Each row was made from one small tree. The marks that hang from a mark follow it in brackets, in alphabetical order. Every link used is in the known rows. Write each row's tree.
Known rows:
Z{K{E{X{N}}}}: -2.08 +1.09 -0.32 +1.76 +1.11 -0.92 +1.99 +4.02 -0.19 +3.75 +6.14 -0.06
 -1.85 -0.77 -1.65 +0.60 +1.43 +1.77 +3.14 +2.80 +0.77 -0.91 +2.03 +0.70
 -6.07 -1.31 -2.82 -3.76 -1.91 +1.62 -2.11 +2.18 +4.61 +2.77 -2.25 +0.06
 +1.49 +1.70 +1.23 +2.81 -0.42
X{N V{T}}: -2.21 -1.58 -1.80 +2.18 +1.48 -0.48 +2.05 +3.79 -1.31 +2.75 +4.15 -0.20
 -2.75 +0.55 +1.04 -0.63 -0.09 +0.42 +2.82 +1.18 +0.66 -3.07 +2.01 +1.99
 -5.49 +0.41 -3.89 -3.46 -1.25 +1.42 -5.53 +1.98 +2.26 +1.89 -1.53 +0.59
 +0.04 +1.57 +1.75 +0.98 +0.51
W{E{X} Z{K N}}: -0.23 +1.84 +0.83 +1.21 -0.81 -1.97 +0.07 +2.32 -0.40 +3.73 +6.40 +0.32
 -1.47 -0.83 +1.59 +3.47 +1.20 +2.47 +5.43 +2.45 +3.41 +0.85 +2.10 -0.98
 -5.08 +1.03 -4.72 -2.34 -0.41 +0.20 -0.71 +1.69 +3.24 +1.57 -1.97 -0.02
 +4.27 +2.69 +1.95 +2.13 +1.31
X{N V{T{A K} W}}: -3.30 -0.26 -1.52 +2.37 -0.35 +1.11 +2.01 +5.08 +1.33 +2.34 +4.34 -1.13
 -3.20 +0.43 -0.29 +0.50 +1.13 +1.24 +0.79 +2.10 +0.17 -3.43 +3.05 +2.27
 -6.42 -0.62 -3.43 -3.77 -3.21 +2.62 -4.46 +0.67 +5.39 +4.16 -3.39 +1.95
 -0.83 +3.61 +3.36 +2.39 +0.95
N{Z{V{X}}}: +0.41 -0.19 +0.11 +0.17 -0.07 -0.67 -1.44 +0.52 -0.11 +5.01 +3.86 +0.51
 -0.35 -1.26 -0.72 +1.16 -0.94 +0.47 +2.68 -0.29 +2.33 -4.13 +0.68 +0.23
 -3.67 +0.26 -2.71 -1.50 -0.68 -2.18 -3.08 +4.17 +1.10 +1.89 -2.94 -0.85
 +3.58 +3.94 +0.43 +1.01 -3.53
A{V W{N Z{K}}}: -2.69 -1.22 +0.25 +0.60 +0.43 -2.12 +3.06 +1.80 -2.01 +3.99 +5.59 -1.31
 -1.30 -1.38 -0.71 +0.62 +0.47 +1.01 +5.82 +0.57 +3.60 -0.62 +1.36 -0.53
 -4.73 -0.87 -8.66 -6.63 -1.12 -2.33 -0.13 +0.51 +1.98 +2.01 -3.18 +1.62
 +4.06 +4.83 +2.86 +0.88 +1.78
W{E{T{A}} N Z{K V}}: +0.60 +1.27 +2.88 +0.94 +0.21 -1.97 +0.56 +1.11 -2.71 +3.89 +4.10 +0.24
 +1.73 -3.01 +1.36 +0.45 -1.57 +1.63 +5.42 +3.59 +5.71 -0.32 +3.01 -2.00
 -4.15 +2.16 -5.95 -2.60 +0.28 -0.26 -0.01 +0.67 +3.51 +3.69 -5.16 -0.31
 +5.26 +4.81 +4.43 +3.37 +1.14
A{V{W X}}: -2.87 -0.15 -0.81 +0.76 -0.60 +0.13 +1.62 +2.92 +1.85 +3.42 +4.56 -1.46
 -1.60 -0.61 -1.83 +1.53 +1.46 +1.14 +2.31 -1.09 -0.12 -3.83 +1.86 +1.86
 -3.71 -1.19 -5.17 -2.85 -1.93 -1.93 -3.63 +3.36 +2.92 +1.26 -1.33 +0.44
 +1.81 +3.66 +2.10 +1.59 -1.36
E{K T{X{V}}}: -0.63 -2.08 -0.12 +2.05 -0.14 +2.32 +2.62 +4.84 -0.60 +2.62 +3.75 +0.61
 -0.89 -1.14 -1.12 +1.29 -0.69 -1.05 +2.22 +4.22 +0.76 -3.64 +0.38 +0.82
 -4.48 +1.08 -0.63 -3.55 -0.46 +0.80 -3.78 -1.06 +6.10 +3.80 -2.66 +0.19
 +0.80 +0.65 +3.67 +3.19 -0.39
E{A{W} K T{V}}: -0.70 +0.58 -2.02 +2.23 -1.30 +4.38 +2.05 +3.80 -1.05 +2.86 +4.43 -0.19
 -0.45 -3.58 -4.11 -1.05 -1.24 -1.50 +2.21 +3.12 +0.87 -3.20 -0.67 +2.49
 -6.13 -1.07 -2.10 -3.83 -3.21 -2.48 -2.37 -1.25 +6.74 +3.69 -4.39 -0.45
 +1.81 +1.50 +5.72 +3.50 +1.23
N{Z{K V{W X}}}: -1.44 +0.41 +0.53 -0.86 -0.93 +1.02 -0.49 +1.21 +0.79 +4.68 +6.55 +0.32
 -0.58 -0.30 -1.51 +2.15 +1.68 +1.41 +2.37 -0.79 +2.75 -2.09 +2.55 +0.14
 -4.21 -1.40 -3.43 -2.61 -2.17 -2.45 -2.66 +5.27 +2.58 +2.87 -2.91 -0.52
 +4.58 +4.92 -0.25 +2.35 -1.10
W{K{E{A X{V}}} N}: +0.80 -0.40 -0.96 +2.65 +0.39 -0.37 +2.41 +2.64 -2.03 +6.99 +2.36 +1.22
 -1.15 -2.34 -0.25 +0.31 -0.04 +2.23 +2.03 +2.32 +2.17 -1.23 -0.37 +0.47
 -3.37 +0.23 -2.60 -3.81 -0.48 +1.31 -0.45 +0.51 +4.78 +0.84 -4.05 +1.68
 +3.28 +2.11 +4.31 +2.80 -0.98
K{E{A{V} X{N{Z}}}}: -1.49 +2.16 -0.92 +1.63 -0.69 -1.10 +1.42 +2.34 -1.22 +7.29 +5.14 +0.31
 -0.68 -4.70 -1.40 -1.44 -0.14 +0.99 +3.22 +2.39 +1.52 -3.73 +1.27 +2.66
 -6.05 -0.79 -1.83 -2.29 -1.49 +0.34 -1.69 +1.58 +3.72 +1.77 -2.74 +0.12
 +2.01 +3.22 +2.84 +3.55 -1.75
T{A K V{X}}: +0.45 +0.34 -0.41 +3.31 -0.20 +0.57 +0.37 +4.09 +0.87 +2.45 +2.39 -0.95
 -1.89 -1.97 -3.45 +1.53 -0.96 +0.26 +1.01 +1.63 +0.13 -5.19 +0.40 +0.61
 -5.39 -0.04 -3.38 -3.25 -2.19 +0.15 -2.54 +0.18 +4.85 +4.94 -4.44 +0.71
 +1.53 +3.19 +4.78 +1.41 -3.03
W{E Z{K N V}}: -0.74 +1.10 +1.99 +0.54 -0.67 -2.65 -1.00 +0.93 -1.85 +3.82 +6.79 +0.31
 -0.88 -1.42 +2.28 +1.99 -0.37 +2.19 +6.00 +1.70 +5.21 +0.15 +3.10 -1.01
 -3.46 +0.98 -6.21 -1.95 +0.08 -1.42 -1.37 +2.52 +1.65 +2.63 -1.52 +0.97
 +5.41 +4.18 +1.23 +1.41 +1.45
A{E{X} V{T{K}} W}: -2.29 +1.61 -1.77 +1.93 -2.98 +0.13 +2.00 +5.80 +1.40 +3.93 +5.15 -3.13
 -1.38 -1.04 -2.14 +1.73 +1.86 +2.08 +4.96 -1.66 +1.04 -1.69 +1.37 +1.20
 -7.90 -1.11 -5.63 -5.55 -2.70 +0.70 -2.07 +2.03 +4.74 +3.66 -2.90 +0.27
 +2.24 +4.53 +4.15 +0.44 +0.66
E{A{W{Z{N}}} K X}: -0.90 +2.39 -1.92 +0.81 -2.04 +1.50 -0.03 +3.55 +1.06 +4.78 +5.98 +0.36
 -1.06 -3.21 -1.11 +1.94 +0.26 +0.17 +3.43 +2.95 +2.03 -1.82 -0.60 +0.91
 -6.27 -1.11 -2.26 -3.78 -2.67 -1.56 -0.29 +0.51 +5.53 +1.52 -3.42 +0.00
 +3.04 +2.67 +3.78 +3.43 +0.09
W{E N Z}: -0.26 -0.31 +0.79 +1.43 +1.68 -3.62 +1.17 +0.60 -2.17 +3.32 +2.09 -1.28
 -1.20 +0.62 +2.55 +1.61 -0.87 +2.41 +5.42 +2.26 +2.75 -0.55 +0.05 -1.47
 -2.52 +2.78 -6.71 -2.16 +0.60 +0.28 -0.68 +0.01 +1.31 +0.19 -3.01 +0.81
 +2.94 +3.94 +2.40 +0.16 -0.46
T{A E V{W} X}: -3.16 +0.18 +0.25 +2.47 -1.51 +2.44 +1.70 +3.88 -0.72 +0.73 +0.95 -2.64
 -3.29 -0.88 -4.42 +2.03 +0.72 +0.15 +1.45 +5.13 +0.02 -5.14 +2.49 +0.56
 -5.70 +2.91 -2.29 -2.68 -2.18 +2.51 -1.93 -0.30 +5.25 +4.35 -3.74 +1.93
 +2.58 +2.45 +4.37 +3.69 -0.82
K{E{A T X}}: +0.38 +2.70 -0.20 +2.01 -0.53 +1.68 +1.62 +3.32 -0.23 +5.43 +2.68 +0.69
 +0.82 -3.08 -2.32 -1.18 -0.64 +0.57 +2.25 +3.69 +0.57 -2.17 +0.55 +1.30
 -5.19 -0.34 +0.00 -0.78 -1.57 +0.22 -2.42 +0.77 +6.50 +1.22 -3.46 -1.88
 +2.74 +0.86 +4.21 +4.84 -1.65
N{Z{K V{T W{E}}}}: -2.03 +1.79 +1.91 -0.16 -1.63 +0.45 +0.11 +1.15 -1.02 +3.62 +6.50 -1.14
 -0.31 +0.75 +0.63 +1.57 +1.76 +2.79 +4.92 -1.04 +3.60 +0.30 +3.39 -0.21
 -4.75 +0.88 -4.72 -1.58 -2.10 -0.39 -2.56 +4.30 +3.21 +3.04 -3.66 -0.25
 +5.61 +5.41 +0.54 +2.03 +2.67
E{A{V} T X{N}}: -1.18 +1.37 -2.29 +1.92 -0.81 +0.99 +2.37 +3.79 -0.36 +4.71 +5.09 +1.38
 -0.04 -4.93 -1.60 -2.18 +0.09 -0.99 +2.48 +3.11 +1.29 -4.67 +2.68 +3.12
 -7.04 -1.47 -1.36 -2.54 -1.95 -0.12 -3.48 +0.86 +4.79 +2.16 -1.90 -1.73
 +0.72 +0.81 +4.30 +4.60 -0.17
A{V W{N}}: -2.74 -2.10 -1.16 +1.38 +0.20 -1.58 +2.98 +2.09 -1.29 +3.61 +2.98 -2.02
 -2.34 -0.37 -1.22 +0.00 +0.15 +1.02 +4.64 +0.77 +1.86 -2.79 +0.76 +0.57
 -3.68 -0.47 -6.75 -5.75 -1.69 -2.29 -1.69 +0.38 +2.31 +0.89 -2.32 +1.82
 +1.81 +3.39 +2.69 +0.48 -0.01
K{E{T{A{V{W{Z}}}}}}: -2.73 +2.61 +2.18 +1.15 -0.90 +0.04 +2.21 +2.17 +0.20 +3.84 +4.08 -1.55
 +0.47 -3.51 -1.81 -0.03 -1.54 +1.21 +3.18 +3.28 +1.11 -1.90 +2.02 +1.55
 -4.52 +0.67 -4.55 -1.26 -0.90 -0.60 -1.17 -0.04 +4.81 +2.24 -3.93 +0.78
 +2.47 +4.86 +5.18 +4.32 +0.26
E{T{A} X}: +0.11 +1.08 +0.06 +2.28 -0.52 +1.43 +1.11 +3.60 +0.50 +2.86 +2.36 +0.67
 -0.04 -2.31 -2.08 +0.19 -0.73 -0.11 +1.70 +4.06 +0.24 -3.81 +0.74 +0.57
 -6.47 +0.34 +0.03 -1.99 -1.71 +0.86 -2.87 -0.28 +5.45 +2.51 -3.99 -1.87
 +1.62 +0.86 +4.19 +4.02 -1.29
N{Z{V{T W}}}: -1.99 +1.19 +0.75 -0.11 -1.29 +1.33 -0.05 +1.00 -0.41 +3.14 +4.44 -0.72
 -0.94 +0.64 -0.27 +0.95 +0.22 +1.32 +3.13 -0.25 +1.93 -2.45 +2.11 +0.53
 -4.82 +0.56 -2.31 -0.86 -2.29 -0.69 -3.55 +4.01 +2.39 +2.03 -3.05 -0.47
 +3.84 +4.38 +0.02 +2.26 +0.07
V{T{E K} W{Z} X}: -1.84 +2.01 -0.54 +1.03 -1.60 +1.55 +1.15 +2.83 +2.93 +1.30 +3.90 -3.51
 -1.30 +1.37 -1.15 +4.35 +2.38 +0.61 +2.36 -0.18 +0.78 -1.16 +3.26 +0.80
 -5.17 +1.46 -5.61 -0.92 -1.82 +1.40 -1.67 +3.56 +3.82 +2.85 -4.43 -0.41
 +1.88 +5.50 +2.74 +1.57 -0.87
X{N V{W{E{A K} Z}}}: -2.85 +0.16 -1.67 +0.64 -0.07 +0.05 +0.97 +3.28 -0.64 +5.15 +6.77 +0.30
 -1.41 -2.93 +2.14 +0.08 +0.23 +1.46 +2.47 +2.82 +2.01 -1.84 +0.43 +2.67
 -4.14 +0.12 -4.88 -2.83 -0.97 +0.86 -2.52 +0.13 +4.41 +2.10 -2.87 +2.07
 +1.22 +4.04 +3.88 +2.68 +1.96
V{T{A E{K} X}}: -2.35 +1.38 +1.24 +3.18 -1.65 +1.91 +2.18 +5.02 -0.17 +0.33 +1.84 -3.35
 -0.98 -0.32 -2.25 +3.06 +0.90 -0.65 +3.35 +2.78 -0.19 -4.13 +2.04 +0.15
 -6.66 +3.06 -1.88 -2.90 -2.20 +3.96 -2.18 -0.28 +6.02 +5.27 -5.08 -0.22
 +2.61 +3.34 +4.42 +3.14 -0.72
Z{K N V{T{A}}}: -1.53 +1.99 +1.91 +1.94 -1.44 +0.06 +0.11 +3.22 -1.06 +2.49 +5.20 -0.23
 -0.81 -0.96 -0.07 +1.21 +0.06 +1.25 +4.56 +0.80 +3.25 -2.17 +4.59 -0.49
 -6.06 -0.18 -3.42 -3.00 -2.71 -0.18 -3.42 +2.99 +3.59 +4.25 -2.59 -0.30
 +4.90 +3.59 +2.00 +3.07 +0.88

Which tree is each row?
+0.14 +2.15 -0.37 +0.76 -2.01 +1.42 -0.76 +0.99 -0.91 +5.26 +3.00 -1.10
 +0.97 -2.46 -0.98 +0.59 +0.23 -0.38 +3.19 -0.86 +3.10 -3.95 +3.04 +1.20
 -5.18 +1.68 -2.82 -0.32 -1.34 -0.43 -2.86 +5.21 +2.14 +2.41 -4.52 -2.13
 +5.14 +4.80 +2.32 +2.58 -2.54
N{Z{V{T{E{A}} X}}}
-1.53 +1.59 +0.29 +1.10 -1.95 +0.02 +1.18 +3.17 +0.42 +3.39 +3.39 -1.11
 -1.16 -2.63 -2.42 +1.43 -0.89 -0.58 +4.88 +4.52 +2.68 -3.26 +2.81 +0.42
 -6.28 +1.76 -4.46 -4.08 -1.62 -1.94 -0.85 -0.41 +4.91 +2.55 -3.00 +0.92
 +2.76 +3.51 +5.86 +3.67 +0.43
E{T{A{V W{Z{N}}} X}}
-0.67 +1.61 +2.47 +2.02 -0.42 +0.49 +1.90 +1.66 -1.36 +4.47 +4.03 -0.48
 +0.55 -1.27 -1.92 +0.41 -0.87 +1.04 +3.44 +3.37 +1.68 -0.67 +1.62 +0.40
 -5.46 +0.14 -1.94 -1.98 -1.73 -0.22 -1.60 -0.36 +5.01 +3.46 -4.91 -0.86
 +2.99 +4.05 +3.04 +3.47 -0.21
N{Z{K{E{T{A}}}}}
-1.50 -1.42 -0.60 +3.63 -1.20 +1.11 +2.06 +2.71 -1.35 +0.74 +2.77 -2.17
 -3.23 -0.88 -2.57 +1.66 -0.24 -0.48 +2.02 +3.19 +0.87 -3.62 +1.49 +1.40
 -4.74 +1.00 -3.54 -2.21 -0.92 +1.39 -2.10 -1.23 +3.53 +4.72 -3.12 +1.57
 +0.78 +2.28 +2.98 +0.80 -0.87
T{E K V}
-0.99 -0.18 -3.08 +1.83 -0.68 -0.13 +1.16 +5.20 +1.31 +3.89 +5.47 -1.16
 -3.17 -0.02 -0.18 +0.78 +2.00 +1.71 +3.12 +1.34 +2.15 -1.07 +1.60 +1.76
 -6.66 +0.74 -5.16 -4.91 -2.06 +1.87 -2.75 +1.96 +5.71 +2.88 -4.06 +1.59
 +0.09 +2.36 +4.14 +0.89 +1.74
A{W{E{X{N V{T{K}}}}}}
-2.10 -0.64 -0.18 +1.08 +0.87 -0.72 +1.71 +2.67 -1.23 +3.23 +5.06 +0.11
 -2.69 +1.28 -1.18 +1.48 +1.51 +0.30 +3.85 +2.91 +1.26 -2.76 +2.32 +0.10
 -6.49 +0.08 -2.34 -4.27 -2.07 +1.08 -2.72 +1.08 +3.02 +3.46 -2.01 +0.06
 +1.95 +2.89 +0.22 +1.80 -0.37
T{X{N{Z{K}}}}
-0.69 +0.68 +1.80 +0.68 -0.21 -1.54 -0.83 +1.55 -1.44 +3.23 +5.78 -0.20
 +0.28 -2.96 +1.63 +1.30 -1.82 +1.12 +4.71 +1.35 +3.18 -1.89 -0.56 -0.25
 -3.21 +1.55 -4.91 -1.56 +0.67 -0.21 -1.24 +0.91 +2.52 +3.30 -3.62 +0.80
 +4.14 +4.40 +2.58 +1.06 +0.11
W{E{K} Z{V}}
-4.18 +0.68 -0.05 +0.47 -1.21 -1.66 +1.60 +2.68 -0.53 +4.04 +5.16 -2.23
 -1.20 -1.33 +0.42 +1.44 +0.18 +2.59 +4.79 -0.18 +1.00 -1.84 +1.14 +1.28
 -4.79 -0.42 -6.85 -3.22 -0.58 -0.44 -2.42 +1.35 +0.99 +1.55 -0.53 +1.18
 +2.77 +5.68 +2.30 +0.62 +0.44
A{E V{W{Z}}}
-2.12 +1.00 +0.36 +2.23 -2.74 +1.48 +0.69 +2.69 -0.62 +0.74 +5.31 -2.26
 -1.20 -0.76 +0.38 +3.32 +0.37 -0.10 +4.29 +1.51 +2.92 -2.11 +4.08 +0.93
 -4.55 +1.68 -2.89 -1.15 -1.52 +0.52 -2.69 +2.82 +3.31 +3.80 -2.31 -0.06
 +2.27 +3.24 +1.33 +2.45 +0.16
Z{N V{T{E{K}}}}
-0.80 +1.86 +0.42 +0.61 -2.16 +1.45 -0.71 +2.32 +0.53 +2.85 +5.83 -0.09
 +0.20 -3.70 -1.20 +1.56 -2.14 -0.63 +3.70 +4.19 +3.91 -2.10 +1.54 +0.53
 -5.49 +0.43 -3.12 -3.03 -1.83 -2.83 -0.64 +0.40 +5.01 +3.71 -4.37 +0.32
 +2.50 +4.07 +4.46 +3.74 +0.59
E{K T{A{W{Z{N V}}}}}
-1.73 +0.92 +1.89 +1.35 -0.61 -1.16 +0.38 +2.09 -1.39 +4.06 +6.00 -0.21
 -1.47 -0.70 -0.36 +1.28 -0.19 +2.20 +4.56 +2.05 +3.41 -0.46 +3.55 -0.27
 -3.25 -0.86 -3.81 -2.43 -1.25 -1.46 -2.31 +2.96 +3.22 +2.94 -0.91 +1.28
 +4.08 +3.10 +0.41 +2.42 -0.38
Z{K{E} N V}
-0.74 +0.47 +0.75 +1.87 -0.71 +0.25 +0.51 +3.11 -0.18 +2.09 +3.96 -0.74
 -0.93 -0.19 -0.48 +0.44 -0.47 +0.47 +3.26 -0.15 +1.75 -3.17 +1.96 +0.21
 -5.06 -0.36 -3.08 -1.90 -1.79 +0.58 -3.62 +2.15 +3.58 +4.22 -3.13 -0.06
 +2.98 +3.36 +1.66 +1.19 -0.73
Z{V{T{K}}}
-3.27 -0.68 +0.45 +0.43 -0.29 -1.18 +2.12 +2.29 -1.14 +3.96 +6.88 -0.94
 -1.23 -2.26 -1.71 -0.03 +0.24 +0.28 +5.24 -0.13 +2.44 -1.35 +0.70 +0.78
 -5.59 -1.59 -7.76 -5.80 -1.19 -2.44 -1.40 +0.67 +2.25 +2.69 -2.85 +1.34
 +4.33 +4.41 +2.96 +0.73 +2.15
A{V W{Z{K}}}
-2.69 +2.69 +1.19 +0.50 -1.04 +0.97 +1.63 +3.74 +0.81 +1.41 +5.42 -1.30
 -2.29 +2.74 -0.32 +4.25 +2.54 +1.67 +5.06 +1.83 +1.75 +0.11 +4.52 -1.27
 -6.18 +1.12 -4.18 -2.79 -2.81 +0.73 -2.17 +3.08 +4.47 +2.45 -1.68 -0.01
 +4.45 +3.67 +1.29 +3.39 +1.92
V{T{X} W{Z{K N}}}
-2.08 +1.74 -2.47 +1.35 -0.73 +0.19 -0.21 +3.30 +0.53 +4.00 +4.01 -1.98
 -2.56 -0.72 -2.26 +2.38 +0.52 +2.52 +2.02 +1.54 +0.49 -3.67 +1.97 +1.83
 -6.82 +0.60 -4.13 -3.46 -2.96 +0.09 -2.64 +3.03 +2.41 +3.03 -2.65 +0.53
 +0.35 +5.63 +2.93 +1.56 -2.18
T{A{E} V{W X{N{Z}}}}
-1.94 -1.73 -0.52 +0.98 +0.22 +0.26 +1.39 +1.26 -0.41 +3.56 +4.97 +0.67
 -2.63 -0.01 +0.64 +1.85 -0.06 +1.23 +1.65 +0.93 +1.12 -1.10 -0.34 +1.37
 -3.56 +0.20 -4.81 -3.07 -0.16 +0.02 -2.10 +0.59 +1.91 +1.24 -2.88 +2.54
 +2.38 +3.67 +2.46 +0.68 +1.76
X{V{W{K Z}}}
-1.56 +0.31 +1.85 +1.53 +0.35 -0.90 +1.77 +1.19 -1.84 +4.73 +4.90 -0.80
 -1.09 +0.41 -1.03 +1.02 +0.09 +1.83 +4.04 +1.24 +1.38 -0.25 +0.58 +0.14
 -4.20 -0.44 -3.29 -2.54 -1.24 -0.33 -1.90 +0.94 +2.95 +2.37 -3.06 +0.28
 +3.42 +4.00 +0.37 +1.36 -0.50
N{Z{K{E}}}
-2.06 -2.75 -1.66 +1.76 +1.63 -0.89 +1.77 +4.27 -1.14 +3.45 +3.11 +0.57
 -3.67 +0.25 -0.30 -0.05 +0.07 +0.00 +2.33 +3.86 +0.64 -4.75 +1.39 +1.10
 -4.87 +0.86 -2.64 -4.42 -0.61 +1.83 -4.62 +0.53 +3.11 +2.38 -0.83 +1.86
 +0.21 +0.81 +1.89 +1.47 -1.18
T{X{N V}}
+1.23 +0.50 +1.78 +1.35 -0.53 -1.42 +0.00 -0.19 -2.51 +4.59 +1.75 -0.15
 +0.96 -1.88 +1.16 +0.37 -2.01 +1.54 +4.33 +3.78 +4.81 -2.14 +2.00 -0.92
 -3.35 +3.08 -3.20 -1.08 -0.27 -0.74 -0.87 +0.46 +3.00 +2.32 -5.05 -0.43
 +3.34 +4.54 +3.43 +2.81 -0.95
W{E{T{A}} N{Z{V}}}
-2.78 +0.90 -1.33 -0.33 +1.28 -0.33 +0.97 +2.80 +1.80 +2.86 +7.13 -0.32
 -1.96 +0.63 -0.72 +2.30 +2.25 +1.19 +2.56 +0.62 +1.01 -1.11 +2.97 +0.84
 -5.54 -1.40 -5.93 -3.64 -2.26 -0.64 -2.55 +4.07 +2.55 +2.03 -2.13 -0.16
 +1.68 +4.36 +0.95 +1.97 -0.01
V{W{Z{K}} X{N}}
-1.01 +3.66 +1.52 +1.80 -1.88 +0.51 +2.43 +3.23 -1.69 +6.87 +5.99 -0.32
 +1.14 -3.83 -1.81 -0.43 +1.02 +1.57 +4.87 -0.60 +2.24 -1.30 +2.20 +1.07
 -6.99 -0.91 -2.62 -2.64 -2.20 +0.40 -1.53 +2.67 +5.21 +3.09 -4.22 -1.41
 +5.96 +4.03 +3.33 +4.17 +0.54
N{Z{K{E{A{V{T}} X}}}}
